In the rows, zero is written as 128.
[121 218 174  66 119 164 190 120 121 144 148 128  92 168  84 203 170 153
 109 134 172 114 128 116 134 116 113 103 135 161 139 128 153 177 112 169
 143  66 154 141  89 131 138 133 114]
<90>
[133  84 123 169 179  98 132 143  97 108 132 142 128 147 143  89 125  84
 147 128 166 118 152 148 122 126 146 142 144 131 112 121 125 112 116 128
  99 133 133 119 165 160 122 113 125]
<106>
[126 100 135  77 104 153 125 117 134 162 146 138 142 114 138 128 169  96
 137 154 109 127 144  94 128 108 129 170 167 108 132 134 162 144 120 130
 111  56 113 148  61 122 123 118 172]
<182>
[105 125 126  98  96 159 161 107  99 122 114 104 111 141 160 139 148  84
 156  84 106 128 104  88 145 155 163 120 116 152 121 123  93 160 146 125
  97 132  88 160  64 141  56 205 162]
<61>
[118 112 137 143 121 154 139 142 106 133 167 155 145 137 137  83 141 153
 139 122 138 122 130 145 160 137 139  92 118 148 110 141  86 108 110 107
 142 177 129 131 160 154 114  97 114]
<165>
[ 96 188 151  98 116 170 152 149 127 153 123 156 109 116 135 133 189 218
 147  90 123  98 113 101 186 139  92 112 140 135 137 143 137 136 106 114
 131 116 122 142 114 134 137  89 123]
<168>
[118 161  93  88 131 200 163  81 136 106 143 131 155 192 125 166 125 101
 118 154 101 108 131 127 122 145 147 181 115 197 168 122  91 155  68 154
 127 160 106 109  56 119 153 159 180]
<191>
[141 106 123 155 136  93 115 112 119 112 167 129 164 132 155 135 150 108
  77 128 123 163 148 134 135  97 122 142 150 107  95 119 157 123 123 117
 162  61 137 105  84 139 157 143 156]
<90>
[132 140 154 126 132  94 146 157 126 109 123 147 118 147 108 164 136 132
 161 128 102 129 116  97 115 132 123 127 199 107 172 130 180 128 170 124
 132  24 142 136 100 139 161  82 141]
<182>
[117 160 125  91 120 158 136  87 123 128 105 109 115 137 129 150 146 141
 160 135 128 108 115  93 128 157 176 143 134 157 178 139  67 164 131 196
 148 130 107 120 143 119 100 186 146]
<68>
[124 144 135  91 104 153 135 160 107 137 104 112 100 149 127 122 120 128
 153 103 153 103 120 135 117 179 135 119 114 135 114 123  83 170 134 149
 125 115 137 159 139 124  95 166 113]
<61>
[127 194 156 126 129 118 130 131 108 139 125 120 111 119  81 130 125 120
 179 188 161 140 128 169 137 135 138 139 118 167 127 160 105 151 135 136
 149 172 129 146 174 133  90  93 111]
<131>
[118 178  93  90 117 147 126 105 126 109 101 111 114 120 150 104 142 158
 104  52 152 131  93 132 145 167 122  98 122 165 128 126  55 168 111 167
 119 147 116 142 126 113 108 160 143]
<61>
[129 175 125 117 165  95 132 120 136 143 120 138  95 115 126  83 130 176
 183 146 159 162 115  86 119 137 131 133 114 118 149 127 114 111 135 151
 105  64 158  81 194 130 120 111  68]
<68>
[132 118 119 131 103 141 107 125 126 153 141 137 144 126 120 134  97 122
 126 164 140  96 124 139 135 128 125 161 112 157 148 122 106 121 126 131
 131 152 113  94 153 128 119 124 123]
<106>
[117 189 147  82 149 156 128 107 129 160 155 133  89  93 104 113 140 117
 148 129 144 100 124  96 104  96 150 101 101 152 123 100 148 164 122 178
  96 107 137 118 114 142  81 174 135]
<106>
[129 162 117 146 145 159 137 166 145 114 141 119 100 162 116 125 133 110
 148  89 128 142 130 147 121 155 145 112 109 113 122 119 107 137 119 143
 132 198 129 124 107 127  82 185 125]
<68>
[112 105 112 144 147  46 147  90 124 110 128 143 132 105 182  92 176 155
  98 113 171 118 128 129 182 129 126 155 144 120 109 129 149 126 101 100
 151 189 107 117 121 136 161 103 150]
<168>
[150  34 129 129 135 152 173 122 102 124 201 155 120 178 155 117 150 123
 114 139 162 140  89  91 144 102 167 135 145 127 121 145 113 102 127 108
  91  86 123 115 158 101 138 109 124]
<182>
[120 171 105 113 120 118 132  96 146 146 111 110 118  93 131 155 188 119
  88 128 138 109 133 132 154 128 157 139 126 119 120 139 142 155 108 109
 145 198  90 154  82 121 146 142 184]
<131>
[112 113 135 184 127 101  82  95 106 128 121 163 143 148 151  79 129 210
 121 171 123 120 141 105 137 151 114 135 119 135 104 108 111 109  93 159
 150 133 125 130 213 137 161 100 144]
<131>
[132 175 153  65 111 112 106  80 152 159 115 124 125  90 109 118 149 131
 131 137 188  94 111 139 121 158 136 184 108 137 152 130  74 193 130 178
 129  93 130 141 128 115  95 149 132]
<202>
[102 179 121  79 129 149 121 132 148 121 110 106 116 145 112 148 119 140
 154  93 154 122  79 173 105 162 149 134 104 134 151 142 108 119 100 144
 138 147 150 146  76 139 139 123 134]
<202>
[126 105 133 111 161  98 139 162 100  83 110 123 118 107 130 128 114 114
 145  88 125 146 107 153 114 126 121 102 127 124  99 135 140 120 156 115
 100 163 147 178 119 137 104 102 120]
<61>
[126  75 100 139 154 102 145 132 114 127 145 139 118 155 142  88 140 128
  79  84 146 139 110 126 104  68 149  92  95 121 103 119 151 112 133 143
 121 158 115 136 168 127 124 150 139]
<46>
[133 161 105 114 128  81 128 124 148 132 114 131 117 126 110  93 117 143
 147  86 150 152  98 144 112 155 143 114 117 128 127 121 117 151 135 135
 140 167  97 147 146 124 155 117 131]
<131>
[138 135 127 120 169 142 174 120 137 112 158 145 144 186 130 169 204 110
  90 163 122  64 163  84 124  83 131 150 142 144 148 106 176 100 107 123
 115  47 139 138  63 135 133 147 159]
<46>
[119 146 134 119 137 109 152 133 105 146 137 162 119 108 139 104 176 156
  79 127 150 113  96  87 146 121  87 129 144 105 128 142 143 149 123 130
 132 101 124 128 148 127 168 102 137]
<90>
[122  92 160 117 117  90 106 104 130 152 152 131 128 102 152  88 163 193
 105 101 132 126 146 130 145  82 115 108 124 114  77 126 150 109 136 127
 153  53 104 113 123 143 128 123 129]
<46>
[122 173 108 152 188 119 148 132 124 147 108 125  84  63  91  69 128 102
 196 142 161 188 105 126  83 125 110 142 107 129 137 139 166 147 116 125
  91 121 151 106 202 111 127 116  86]
<168>
[130 166 128 130 122 142 122 176 130 123 150 162 141 147  97 133 117 140
 119 118 111 124 126 151 146 142  96 110 146 150 126 121  97 126 122 132
 149 156 131 117 182 124 141 101 108]
<131>
[131 122 138 121 128 124 147  95 117 148 110 111 124 139 118 127 127  93
 172 125 107 123 130  90 114 145 161 154 132 153 155 143 111 197 145 151
 102  42 114 140 144 121  67 176 115]
<165>
[142 167  92  99 148 129 113 122 193 154 105 113 124 101 101 133 146 149
  89 137 182 128 106 170 104 160 143 145  86  90 150 142 131 153 109 124
 131 154 118 129  70 105 136 121 136]
<68>
[131 137 173 142 120 107  94 122 128 136  97 128 123 123 114 114 130 171
 141 140 139  86 148 107 130 140  93 140 113 105 137 122 115 126 135 161
 125 100 133 156 147 155  77 112 115]
<46>
[133  99 127 141 115 168 149 105 144 149 152 148 156 157 161 127 158 142
 133 160  97  96 155  88 129 113 115 152 131 128 149 111 109 106 120 150
 100  63 113 147 132 115  91 137 123]
<106>
[134 162 146  90 130 117 158 131 152  73 127 103 134 135 104 154  79  53
 161 129 131 142 116 137  81 162 122 168 129 138 164 141  99 174 157 147
 123 140 121 186  69 135  70 142 120]
<191>
[100 141 126  87 113 159 135 106 115 102 159 110 113 150 163 167 118 126
 136 105 141  86  98  90 171 144 175 123 122 177 134 129  80 141 124 106
 144 160  94 105  57 151  89 169 151]
<168>
[137 160 129 125 107 114 127  53 144 135 130 115 119  81 130 114 130 164
  82 153 183 138 127 159 147 142 149 145  98 143 110 148 105 163 100 128
 145 206 103 108 105 128 151 127 158]
<191>
[113 108 122 136 122 137 157  99 108 128 129 151 120  96 165 139 157 193
  98 148  95 125  98  90 141 121 127 103 140 130 109 130 144  90 129 112
 122 109 122 112 129 113 170 120 171]
<61>
[124 142 144 130  97 125 137 125 115 124 127 142 154  70 144 115 106 140
 120 140  74 166 113 118 123 104 106 115 130 107 108 150 154 116 145 114
 140 104 148 134 132 145 141 115 113]
<191>
[121 144 132 133 126 105 141 133 112 134  99 133  99  76 115 140 169 173
 125  94 118  98 124 106 148 123 103 132 124 133 137 114 136 129 170 123
 134 102 143 123 218 109 156 157 132]
<61>
[112 171 158  90 152 129 151 144 149  94 131 140 117 100 116 186 146 143
 121  98 128 129 145 107 118 131  89 126 190 121 105 140 146 115 132 100
 126  36 133 158  99 132 174  95 135]
<131>
[120 141 120 107 106 161 115 126 135 139 145 135 142  87 127 125 139 152
 100 116 176 112  81 129 163 152 149 125 119 148 159 143  65 151 129 123
 153 138 110 107 163 126 111 137 134]
<168>
[151 112 102 151 152 130 132  75 156 110 150 162 171 122 137  47  93 147
 114 154 109 148 135 127  99 116 101 168  99 148 104 135 102 129 106 135
  77 140 118 139 144 107 105 135 137]
<191>
[154 129 112 162 136  81 146  70 110 105  94 133 140 158 136  99 104 132
 183 175 117 141 166 141 116 137 119 152 178 146 135 146 108 140 128 120
 115 107 116 114 117 117 155  69 109]
<182>
[136  75  83 127 199  89 140 115 133 129 117 127 125 126 150  44 148 106
 113 129 142 145 105 159  95 104 187 105 105 108  94 141 155 138 117 158
 104 157 116 145 127 129  95 145 149]
<68>
[131 130 100 141 157  74 184 111 106 111 149 144 118 134 152 122 163 138
  83 113 138 137  96  91 139  86 170 101 140 117 107 132 178 129 135 104
 117 123 139 110 133 136 147 172 152]
<90>
[135 157 117 132 155  77 174 138 148 121 149 148 105 133 130  98 126 134
 148 149 114 156 129 119 126 115 124 165 119 120 140 126 138 143 154 121
 109 133 128 122 151 116  89 111 131]
<191>
[137 140 132 118 152  88  98 138 150 134 119 109 102  75  96 144 118  88
 125 120 131 126 138 203 102 122 137 153 101 111  92 105 153 176 151 106
 131 132 138 109  97 121  87 152 139]
<202>
[130  85  96 106 120 131 164 116 132 148 137 136 130 135 161  91  94 124
 124 140 120 128 106 130  87 117 133 129 139 126 115 133 120 136 113 170
 118 106 112 124 161  93 123 142 116]
<106>
[134 114 117 134 133 132 147 176 146 119 131 138 140 143 124 156 110  63
  88 106 126 134 152 154 115 113  95 131 142 114  97 118 163  90 154  93
 156  75 135 120  78 148 158 127 131]
<68>
[138 138 144 116  99 166 158 103 128 120 142 139 151 125 148 160 164 113
 107 131 104 128 119  79 136 143 108 145 146 133 145 144  84 153 152 133
  92 107 101 177  72  95  77 158 148]
<61>
[148 141 121 137 129 130 146 129 123  99 125  93 123 134 109 166 130  65
 130 101 113 107 139 160 119 137 149 127 108 140 115 131 114 163 150 108
 117 219 119 154  72 109  87 206 130]
<61>
[117 105 136 122  96 170 147 156 117 140 165 128 129 107 132 126 123 100
  97 145 134 132  91 134 140 130 111 123 146 157 111 164 137 126 112 120
 148 155 119 150 121 120 103 107 144]
<165>
[130 159 102 139 135 138 161  97 100 121 138 129 127 126 154  94 160 160
  98 167 134  80  91 101 140 102 116 115 124 149 108 160 150 102  91 128
 143 198 131 148 103 125 166 127 158]
<90>
[136 138 116 103 137 156 152  91 152 130 179 141 129 163 112 143 164  88
 114 156 129  80 176 101  94 109 136 160 141 139 134 125 135 165 113 101
 106 163  94 126  41  92 157 177 149]
<182>
[128 170  98 166 158 109 114 103 135 126 134 157 148 133 159  79 164 169
 107 119 111 154 124  68 130 145  97 145 160  89 149 138 108 132  97 146
 105  86 126 101 122 122 161 126 148]
<90>
[147 154 115 111 156 133 122 120 134 112 117 123 118 151 110 158  89 160
 159 130  94  79 145 118 102 148 129 119 148 164 144 139 126 142 117 116
 119 160 116 123  61 119 178  71 123]
<165>
[119 188 146 101 132 183 156 111 109 119 137 132 108 152 117 188 165 135
 103 135 146  88 145 118 149 140 117 132 130 184 124 133  98 157 117 122
 115 120 126 129  70 117 127 149 155]
<61>
[106 159 114 105 149 110 118 111 128 104 144 134 108  63 135  95 130 135
 101 102 134 141 104 130 131 112 142 122  87 131 120 126 109 161 139 125
 129 237 107 132 131 140 102 139 174]
<191>
[121 182 108  73 132 181 175 119 122 139 106 117  86 144  86 190 160 101
 170 141 140 111 134 116 113 118 156 140 135 160 166 124 170 154 116 104
 105 123 128 134  65 122 163 115 158]
<182>
[146  85 157 145 147  68 110  97 108 141 132 146 136  73 162  60 111 144
 134 167 117 131 132  88 124 126  61 146 153 113 103 135 128 121 132 138
 127   4 142 112 168 125 153  32  72]
<165>
[106 181 122 104 124 162 135 125 102 113 119 109 111 200 124 165 148 148
 136 124 121  77 127 144 141 127 121 125 122 187 151 132 127 123  88 152
 176 198  97 132  39 143 157  99 170]
<46>
[154 114 109 174 143  81 174 103 124 122 134 137 113 142 128 112 137 118
  97 150 126  98 123 149 141 134 133 157 153 147  89 149 128 160 114 117
 137 201  86 114 170  79 154 153 145]
<131>
[128 154 145  96 134 157 175 130 116 116 160 116 122 173 116 131 191  70
 125 117 146  80 117  96 130 111 157  98 131 167 158 133 121 142 124 157
 113 169  99 163  70 151  69 174 126]
<46>
[128 145 124 153 122  81 142 157 116 162 131 165 115 102 127 102 148 110
 144 141 157 137 142 125 166 119 147 127 133 108 144 105 146 123 147 119
 105 205 127 106 175 165  88 106 133]
<106>
[122 127 135 150 148  94 148  96 107 124 119 132 116 101 127 106 165 151
 116 135 142 121 111 166 157 130 159  89 113 131  79 130 140 133 102 105
 144 184 111 128 151 146 148 114 133]
<131>
[136 169  69 116 181 103 136 122 109 120 110 143 106 141 121 123  97 153
 140 116 134 175 106 109 104 114 123 145 133 146 134 124 150 144 114 128
  99 105 143  85 137 115 180  92 151]
<90>
[123 184  90 139 166 109 162 138 124 128  92 153 105 127 121 119 150 109
  98  99 175 129 147 128 155 125 100 140 121 127 142 126 100 120 132 120
 124 152 150  89 190 136 157 116 109]
<68>
[151 100 110 171 126  88 121 149 127 116 147 117 122 114 118  74 135  84
  68  69 131 147 105 169 111 110  97  94 102 118 102 101 139 160 131 150
 153 206 102 118 163 108 102 169  97]
<46>
[135  95 114 168 153  89 164  97 120 104 136 147 133 147 182  98 156 127
  78  67 119 108 101  53 124  98 136 114 155 109 124 148 148 140 145 146
 114 121 108 165 132 108 154 173 137]
<168>
[133 112 110 111 144 116 202 107 103 148 143 141 104 138 159 111 170  95
 113 178 183  86 113  92 121  96 167 139 111 133 137 126 143 140 119 143
  99 162 126 154 157 114 109 136 122]
<106>
[102 154 128  98 100 141 123 131 121 106 124 133 147 145 152 160 109 127
 140  87  62 144 113  75 139 154 107 134 170 123 143 113 107 152 135 145
 135  52 111 120  65 153  93 163 166]
<90>
[137  77 119 166 149  74 137 127 129 112 119 168 160 141 167 101 166 129
 100 101 120 111 143  89 138 133 130 123 174  96 157 114 127 134 154 144
 131 124  97 158 142 142 156  95 148]
<168>
[105  52 129 165  99 129 125 158  84 126 131 138 135 114 175 111 154 151
 114  64 103 119 102 104 185 124 153  80 144 113 111 120 137  95 127 119
 156 172 122 112 202 163 148 151 117]
<168>
[116 143 111  94 169 110 175 102 150  86 157 133 120 119 124 132 134  90
 131 128 164 123 114 115 133 149 160 153 135 155 123 119  67 146 129  99
 102  89 112 113 158 126  72 181 140]
<131>
[110 195 114 123 116 118 158 119 118 142 134 164 111 154 143 138 141 188
  85 130 161 124 136 115 180 127  69 165 145 153 107 124 130 130 105  99
 158  66 131  78 117 131 176  98 171]
<90>
[133  83 113 157 128 126 153 109  98 165 165 135 109 115 148  78 155 110
 106 124 151 111  91 136 142  87 178 112 100 136  91 136 170 122 110 130
 121 217  99 110 144 125 138 166 155]
<106>
[112 173 118  80 138 108 149 111 128 113 141 150 114  97 131  84 170 155
 129 100 188  95 112 128 145 137 159 118 124 107 109 135 126 151 105  83
 120 186 138 142  86 142 139 142 156]
<182>
[127 102 105 187 156  87 121 115 127 136 134 158 120 104 140  77 150 150
  95  94 118 132 134  72 149 107  86 137 120 137 124 110 157 111 125 107
  91 123 131 106 207 123 146 114 116]
<165>
[140 108 119 129 153 121 118  86 125 112 135 125 128 107 152  77 113 141
 110 136  92 120 121 128 100 110 103 141 114 132 113 137 113 144 111 182
 136 169 111 140 139 103 160 107 138]
<191>
[101 182 105  99 154 141 144 127 128 136 149 144  89 121 109 171 159 133
  90  96 149 138 110 115 157 134 147 110 100 149 147 113 144 170  96  91
 111 225 115  93  75 131 134 105 159]
<165>
[138 118 163 136 107 128 151  88 121 111 135  95 136  98 115 152 121  86
 111 146 100 149 113 182 107 124 140 122 112 139 102 148 164 175 130 129
 164 168  95 151  46 131 133 142 139]
<191>
[155 142 118 132 177  93  97 116 135 131 142 125 113 103 115  86 159 183
  81 109 157 131 112 116 107  97 103 120 132 121 135 132 132 160 126 202
 128  85 151 126 214  91 150 124 117]
<90>
[146 144  90 109 147 173 142 101 161 133 168 105 145 177 107 140 151 103
 111 157 140 127 142 154 100 117 159 137 109 158 121 134 150 143  73 124
 103 177 104 136  16 117 119 166 158]
<90>
[127 145 119 141 149  89 146 126 132 132 105 126  98  93 153  91 196 175
 130  99 142 148 111  95 149 123 107 153 147 104 131 128 156 131 119 130
 113  38 126 127 160 117 102 123 148]
<46>
[141 144 155 146 137  98 134 133 110 154 143 138 110  93  91  97 162 138
 150 146 121 141 130 151 154  98 131 156  89 136 153 123 131 162 157 163
 148 161 140 108 246 121 106 124 111]
<191>
